Each row has a class, written after it.
[-69  -9 -13 -24 -15 -12 -10   0 -20   6 -17  -4  18   4  29 -46 -26 -12
   2   7  23 -48  37 -46 -30  10 -23  35  12 -12  27 -53  24 -14  -1 -45
  -6]  tabe
[  7   7 -23   5  41 -13  -5  54  -9  14 -17 -17  22  17   0 -26 -10  -8
   6  11  19 -33  13 -15 -10  -3   2  -8 -32  10 -11 -13  -5 -13 -11 -15
  17]  lekif
[-23  -5   6   4   0  25   2  22   0  24 -18   4   5  14 -27 -55 -34  -5
  -6 -16   8   1   3 -33 -14   0  -8  18 -25 -26  44 -16   3  -4  22 -18
   4]  Neno
[ 12 -12  27 -21  31  20   5   8   0  -8   8  14  -6   5  -6  -9 -16  -6
  12 -19  36  52  -8 -18  25 -24  24  -1 -20   5  -1  -4 -17  10  -8  21
   9]  Namug
[-38 -64 -20 -19 -15  24  -5  51 -16  22  13  21  12 -14 -16 -44 -40  25
 -22  -6  10  33 -21 -22  39  10  50  11  63   9  -2  -2  -2 -33 -40 -10
   0]  rula
[ 31 -55  49 -63 -50  10 -15 -27 -18   6  23  13 -56  14  51  57 -51 -24
 -30 -22 -11  82  22 -56  28  23  22  28  35  20  44  54  41  -8  10  33
  -6]  nav
[-30  -2 -25  -4  27  35  15  36 -17  -2 -11  -6 -12  22   0  14  11  -1
 -22  11  33 -13  -5  -8   8 -26 -27  10  20   5  -3  -4  -5  -3  15 -17
  30]  Zuva
[-42  -8  10 -24   5  30  23 -14 -19   0   3  14  30   9  -6  -8 -33  -7
  -3 -20   4  -7  10 -17  -1 -19 -42   8   7  15  47 -28 -20  -6  24  -9
   9]  nav
[ -5  -5 -27  47 -12  14  18   5  -4   2  18  20   6   3 -25 -29 -21  -4
   6 -28  40  18 -18  12 -20 -27 -14   2 -13  -4   1 -20  -1   8   3 -13
  30]  Namug
[ 24 -66  -7  -2 -15  10  -3   9  -2   5  -1  51 -10 -17   5 -43  23 -16
  14  17  20  31 -19  15   2   2  32 -16   1 -27 -23 -11   1  23 -16   3
  27]  Namug
[  2 -14  -6  28  35 -12   3 -13 -16  11  19  -2 -15  27 -59 -19 -22 -15
 -24  22  -5  -9 -11  42   2 -50 -26   6  15 -21  16  12  40  25  17  18
  41]  beg
[ -7   2  21 -41  29  51  26   4  15   5 -16  18   5  26  -2 -25  -4   9
  33 -22  22  31 -16  -5  11   3   3  12 -41  -6   5 -11 -62  10 -22  34
  21]  gik
[-14   9  10  -4  53  29  14  24 -17   3   6  15  -8  14  -7   2 -24  13
 -39 -13  -3  49 -35  16  26 -30 -16 -33  -1   2  12  28 -39  10  -2  -3
  23]  Zuva
[ 37 -67 -19 -16 -39  21  -3  32   8  -5  -8  28 -48 -27 -16 -67  25 -26
 100 -10  30  -4   0   8 -34 -32  -6  17 -40 -29   7  22  -2   6 -38  11
  52]  digis
[-60   0 -17 -24  14  55  54 -20  -8  11  31  29 -61  19  -1 -60 -15  -1
   4 -18  32 -25   5  16  29 -23 -43  15  32  11  15 -63 -30   4  11   8
  25]  tabe
[-27  -4 -18   5  52  -8   6  42 -23  21  -5  13  39  15 -39 -86   3   8
 -20  25  11   9  13   1   7 -11  -2 -16  16  12  14 -36 -30 -20   3 -19
 -23]  Neno
[-14 -12   5  -5   8  35   5 -20  -7  13 -14 -15 -14  32   1 -24  20 -20
 -26  27  20 -28   6 -24 -17  -1 -19  -3  20 -11  -3 -43  25 -16  17 -45
   4]  Namug
[  9   5 -14 -37  44  42   3  65  16  14 -18  -4 -10  31  -6 -20   5  -7
  -5  29  27  -3   1 -37   6  22   3  12 -10 -15   3 -11  -9  -2  -4 -10
 -11]  Neno
[-73 -47  -9 -33  64  12  43  19 -41  26  -6  -1 -40  18 -16 -52 -26  16
 -22  31  21   4 -18   8  40  -9 -18  48  29 -16 -32 -12 -19 -19  13   9
  62]  gimig
[-13 -32   0 -50  15  11   4  18  -6  17  -8  25  17 -11 -25 -12 -31   3
   6  20  18 -20   5  25  16  23  -5   7  -6 -23 -15 -10   9   2  -4   6
  36]  gimig
[-29 -29  13 -14  12 -10  20  20 -14  -3  -8  15  -5  17   2 -21 -36  -7
 -18  29  27  17  -2  22  23  13 -11  37  20  12   3 -27  -4  -9   1  35
  10]  gimig
[-25  -6   4 -38  40  28  23  -7 -10 -11 -11  -7  58  32   1 -13   5  -7
  -1  19  17 -18   7  11   7  -7 -13  -9   9  22  -1 -40 -18  -5 -42 -41
  -2]  digis
[ 34 -63 -30  -7  -3  90 -14  61  29  61 -32  18  90 -16 -30 -43  18  12
  11 -10 -31 -77  18 -24 -10 114  52  -6  54 -22  30  18 -33 -57  11  25
 -52]  gik
[ -5  78 -16  -6   9  27  42   2  23 -23  -6 -17  36  15  30  -1   2   3
  20  -4  47 -20  36  42 -17 -25  -9   7  -4  22   8  -3 -26   4 -45 -24
 -18]  tabe
[-27 -12  18 -20   5  10   7   3 -19  21   1  16  10  27  -8 -21 -27  -4
 -32  -1   6  23   7  -9  19  -9 -30  19  13   2  18 -20   3   7  11  -2
  12]  nav
[-13 -11  23   0   0   8   3  -4  14 -11  20  31  19 -34 -17  -1  -3  23
   9 -18 -16  22 -31  13  41 -15  30   7  -1 -24  -5   7  -4  17 -13  13
 -21]  rula
[ -8  22 -31   1  34  22  16  15   2  30  -3   6 -20  25 -33 -64   4  -1
  -5  -4   1 -23  10  -5 -10 -28 -30 -28  -3  12   6 -26 -30   4   8  -6
  28]  tabe
[ 49  -3  39  20  30  28   6   6  -7  -7  18   1 -18  43 -57 -48 -48 -29
 -44 -15  20  33 -28  44  14 -67 -19   7 -31  18  29  22   0   4 -10  35
  37]  rula
[-12 -20  17  -7  43  10   1  -1  -9   4   9   8 -19   5  -9 -25 -24  -5
 -15  -7  26  59 -21   0   0 -12   6  -4  -7 -25  -3  11   1  -2  -6   9
   7]  Namug
[ 41  10 -36   0  41  15   5  53   3  -9 -20 -45   2  36   9   6   8  -7
  -5  -3  25  -9  11 -24 -41 -28  -7 -29 -37  32  12   8 -29 -24  -4 -22
  -1]  Zuva
[-10   4 -16   1 -28  26  13  11  11   6 -19  -8  16 -13  14  17  -7 -12
  20  18  13  -7  21  25   0 -22   2  13  26  -3  25  48  17 -20 -16 -33
  29]  gif
[ 20 -43 -35 -11  25  17 -11  75   8  21 -24 -16 -14   6   7  -9  -3   0
  26   2  19  -4 -14 -10  -7   1  26   3 -29 -29  -2  28  -9 -14 -11   1
  28]  Zuva
[ 17  -5 -19 -32  14  48   1  33   0   7  -9 -12  10  11  -6  -3 -14   1
 -22  36 -17 -56   1  -7  -2  25  -8  -8  18   3  13 -11 -11  -8   6 -25
  -7]  beg
[  8 -27   7 -40  22 -14  -1  10  -1 -24  12  16   6  -3  -4 -14 -26 -14
  15   4   7 -11   6 -20  -5  -8  -9 -10 -29 -11  18 -54 -17  36  -7  12
 -23]  beg
[-21 -37  -1 -17  19  12  17  15 -30  15   3  -2 -19  12   8  -9   0  -5
  -1  -6  21 -16  16 -13  10  -1 -13  20  20  -8  -1  -9  -1 -31  13   4
  13]  Zuva
[ -9   2  -6 -33  34  15  16   9  -9  10   4  -4 -13  25 -18  12 -22 -10
 -45  27   6  17  -8  -3  14 -20 -18  -8  14   8   6  13  -3 -12  -7 -11
  -2]  rula
[-30  -1  -4   1  26  37  31  34  15  14 -14 -11  -8  34   2  -7 -31   2
   3 -13  26  21  -7   6  49 -17  26   9 -18  19  19 -21 -20  12   2  15
  27]  lekif
[ 10 -31 -36  -9  70  21   9  28  -6  16  -4 -13   6  20 -17 -30  12  -3
   2  23 -10 -28 -25  12  -9   3  -9 -11  -6  -8 -21   9 -23 -15 -17 -10
  19]  digis
[  8   7  -2  16  47  15  33  17  14 -17 -14  -4  18  11   1  -7  21   2
 -17   0  -8  52  -9   6  34 -51  19 -34   6  47  -2  -2 -71  15  -6  10
   5]  gif
[-22 -41  -1 -34  56  21  12  33 -24  21 -26 -20 -22  36   5 -32  24  -7
 -12  29   8 -13   7 -16  11   3  -7  -1  12  -2  -8 -25 -24 -42   7  -1
  13]  Zuva
[  52    0   -3   -5  -23   -7  -48    8  -21   48    5  -43 -100    8
  -18  -12  -44   -8  -35    7   -7   11   -2    5    6  -28  -17   -9
   10    2  -25   71   31  -41   11   -6   69]  gif
[ -6 -24 -23 -38  34  35   2  35  -8  18   6   2  13   1   8 -27 -28  20
  -2   2  -7   1  -7  10  -1  28  -3  12 -23  -2  10   9 -16 -30  10  -8
   7]  nav
[-25 -36  13 -50  81   4  10   3   2 -13 -11  13 -39  46 -29  10  25  -6
 -44  47  24  79 -18  10   2  21 -11   1  -6 -14 -57 -15  32  20 -10  39
  41]  gimig
[-18 -34 -28 -10  -8   4 -17  35   9  31 -37 -10  21 -18  -1 -12 -13 -30
  10  37   0 -53  31 -10 -35  30 -21   7  19 -40  30  13  24 -40  11 -24
  -9]  gif
[ 28 -13   4 -18  17  12   5  40  -8  -2  -3 -11 -15  15  13   0  -7  10
  25 -35  14  38   0 -35   2 -24  18  -1 -51  15   6  23 -25 -12 -16  -6
  28]  Zuva
[-12 -24  22 -14  46  -1   2  39 -22   4   6  12 -20  29   2 -39 -18   5
 -17 -22  21  53 -10 -37   8 -18 -10   9 -37  -5  10  -5  -3   1 -12  -5
  17]  Zuva
[-26 -20  12   6 -58 -36 -67  -1 -24  39   0   9 -57  31 -43  -2 -66 -18
 -63   6   6  50 -28 -23   4  33 -25   7  21 -34 -14 -43  54   6  17   0
  35]  Neno
[-29  16  18  10 -48  59  -7 -10  31 -17  23  34 -52 -12 -58   6  21  37
  27   7 -18   3 -51  69  70   0  -4 -11  49   2 -28 -66 -10  27   6  49
  25]  beg
[  6   3 -23  13   7  14  11  32   3  14   1  21   9  -3  -3 -40 -15  16
  -1  -2   0  26 -19  29   1 -10  -1  -6  -5  10   9  35 -18   4 -28  -8
   5]  digis
[  0 -15  10 -27  53  11   1   7 -15 -15  26  11  13  23   7  -4 -16   4
 -18  -5   9  29  -5 -24  28 -17   9   1  21  46  13  11   9  -1 -22   8
 -12]  digis
[-13  -1  -5  -8   8  23  11  -4  -3   5  -6  18  16  15 -13 -15  12  11
   3  -1   7  26 -15   9  13 -12  -9   2  -8   2   4  -1 -52  18  -1   3
  15]  gik
[-10  -1  -3 -10  56  23  16  35 -15  19  -2 -10  20  -2 -12 -10 -18  10
  28 -14   7 -29   6   6  27   2  16  15 -27  -5 -14  22 -10 -25  -1   5
  42]  lekif
[ 17   8  -2 -11 -11   3 -19  22  15  20 -13 -17 -14  16  10 -16 -34  -6
   5   9  43   7   1  -2   0   0  15  -2 -23  -4   0 -23  10 -10  -9  -8
  -3]  Namug
[-31  -8 -27   2  37  13  52   9 -12   3  -8 -31   6  19  12 -30  -9  21
   0  16   1 -25  -1  13   0 -13   9  34   7  -5 -10 -16 -25  -9  -5 -14
  12]  beg
[-64 -21  38 -12  52  31  21  29 -33  -1  -3  19  33  28 -16 -24 -33   1
 -47 -32  28  51  14 -42  33 -30 -16  25  10  15  60  -6  -5   3  20  -2
  -2]  Zuva
[-14 -31 -24 -13  26  -5  15  43 -12  18 -14  11  17  13 -30 -30 -18   0
  -2  36  23 -17  -4  22  18  -1  -6   9  10   2 -19 -25 -14   0  -6   1
  40]  gimig
[-40 -15 -22  -4  56  37  55  26  12   3 -12  17  -1  12   6 -40   2   1
  -4  33   2   5 -46  21 -13 -11  -9  14  -6 -47  -2  11 -22  -5 -38 -19
  11]  rula
[ 46  -6   4 -39  -6  -8  12  60   1 -15  -6   6  -1  -4  -9  15  18 -19
  57  30  44 -30  44 -13  22  -3 -17  50 -20  20  -7   0 -18   0   2  19
   4]  gimig
[-38 -17 -13 -39  -5  16  27  -1   1   9 -17 -18  -5  24  -9  -3   8   3
  -4  17  12   5   2 -22   8  -7   0  10  -9  -1 -21 -50 -12 -15 -17 -40
   8]  rula
[ 40 -23  13 -16  -2  45  12   8  11  -2  21  28 -62  11  -1 -15 -44 -20
 -14 -31  64  97 -16  22  10 -35  21 -10 -16  -4  13  38   4  32 -23  36
  30]  Namug
[-58 -41 -23  -5  36  25  19  43 -28  28 -14  21  15  10 -39 -92  -1  13
   5  10  12   9 -15  -9   8   2   6  16   9 -23 -10 -37 -29 -18  -7 -23
  40]  Neno
[-20 -61   9 -20  39  16   4  28 -23  28  27  15 -40  43 -57 -70 -47  -6
 -14 -26  33  62  -2 -22  29   0  -2  57 -52 -20  24 -24  26   1  30  15
  39]  Neno
[-15  12 -24   1  77  22  42  24  -6 -16  -6 -36  29  31   4  -9  -9   2
   8  -9  24  14   6  19  -6 -26  11 -12 -44  31   5  -2 -37 -19 -19 -19
  20]  lekif
[-43 -21  12  -1  33  27  14 -14  -8   6   9  24   5   7  -4 -22  -9  23
 -30 -23 -10   5 -35  -8  41  12   2  17  21  -2 -25 -29  -7  18   7  22
   8]  digis
[-51 -29   4 -48  30  21  28  21 -18  29 -11  -6  11  41 -13 -47 -56  15
 -55   5  25  -3  22 -32  27  35 -22  34 -23  20  10 -75  -8 -12  32 -23
   3]  gimig
[  4 -33  25  11   1  18 -16  19   3  10 -14   3 -22 -11   7 -44 -13  -1
   5   8 -26  20 -28   6  30 -22  21   8   3 -11  10  30  -7 -12  -6   0
  39]  gif
[ 15   2  10 -41  54   4  12  12 -16  19 -15 -33  13  37   5 -15 -17 -10
 -30  -7  18 -12  34 -22  21  -4   5 -19 -57  18 -14 -39 -22   6   4 -28
   7]  lekif
[ 34 -21   2   3  18  42  32   3  36 -12  12   3  -6   4 -11 -43  18  15
  64 -11  -7 -35 -30  34  -3 -11  26  14 -54 -48 -17 -24  -1  36 -36   0
  31]  beg
[ 49 -16  36  16  48  25 -11  21   5  -1   9   2  -3  12 -25 -35 -14 -26
 -20   0  24  28 -16  22   5 -10   5   2 -16 -22  15  27  -3   1   3  31
 -15]  Namug
[ -7 -25 -30   7 -32 -19  -9  26  26  25 -22  -7 -48   0  21 -48   9  34
  36  24 -14  35 -52  47  45 -10  39  -6 -27  -9 -37 -35 -44  19 -27   0
  16]  digis
[-42 -18  11 -39  40  37  37  26   0 -16 -29   8  53   9  19 -55   2  18
  10  -8  22  56  14   5   4 -17  18  14 -24  18  21 -20 -54  -3 -19   0
  -6]  nav
[ 33 -19 -58 -17 -24  -3  -7  27  10  19  -1 -23   8  -6 -30   4 -29   4
  22  15  42 -36  25  57 -25  10   2   7 -30  -6 -17  14  35 -16  -1 -14
  39]  gimig
[-41 -30  -8 -48  13  60   1   4 -22  -8  11  25  64 -17  14   1 -41  12
 -19 -17   1 -23   2 -18   1  21  -3  -1  37  15  35  -6  -3 -20   5 -24
   0]  nav
[ -4 -16  -8 -24 -68  -8 -18   5  -1  26  -1  -5 -11  -8 -31  35 -34  -8
  12   6  10   0  26   9  22   6   1  33  -2  -1  16   8  36 -27  18   4
   4]  rula
[-26  -8 -20 -11  -5  -6  17   3  -3  11  -9 -19  -5   6 -12   0  -1   0
  10  19   8  -8  -7  -1 -13 -19 -12  20 -13 -31 -15  -2   7 -17 -19 -41
  14]  rula
[-47  10  -8  35  61  24  20  12 -19   8 -10   1  -7  28 -36 -91  -9  -6
 -40  28  -2 -20 -58  26  -8 -36 -46 -35  27 -27   2 -59 -64   2  -1 -26
  13]  Neno
[-17 -16  -3 -50  -7  71  28  -2   8  15  -1   1  -9  17  19  -6 -17   4
 -33   1  10  32   3  13  13 -11 -16  -1   3 -17  37  13  -6  25  -1 -57
   1]  nav
[ -4  13   1   3   6   8  15 -18  21   2  -2  27   1   8 -13 -24  15  -4
  20 -12 -11  20   6  12   9 -32   8 -33  -1  11  20 -20 -22  32  -9  12
   9]  tabe
[-68 -26   4 -19 -16 -20  19   4   5  -9  -1  56   5  -6  11   1 -33  11
 -14  28  35  18 -19  48  58  32  -2  26  33  -4 -27 -88  -8  35   2  54
  -2]  gimig
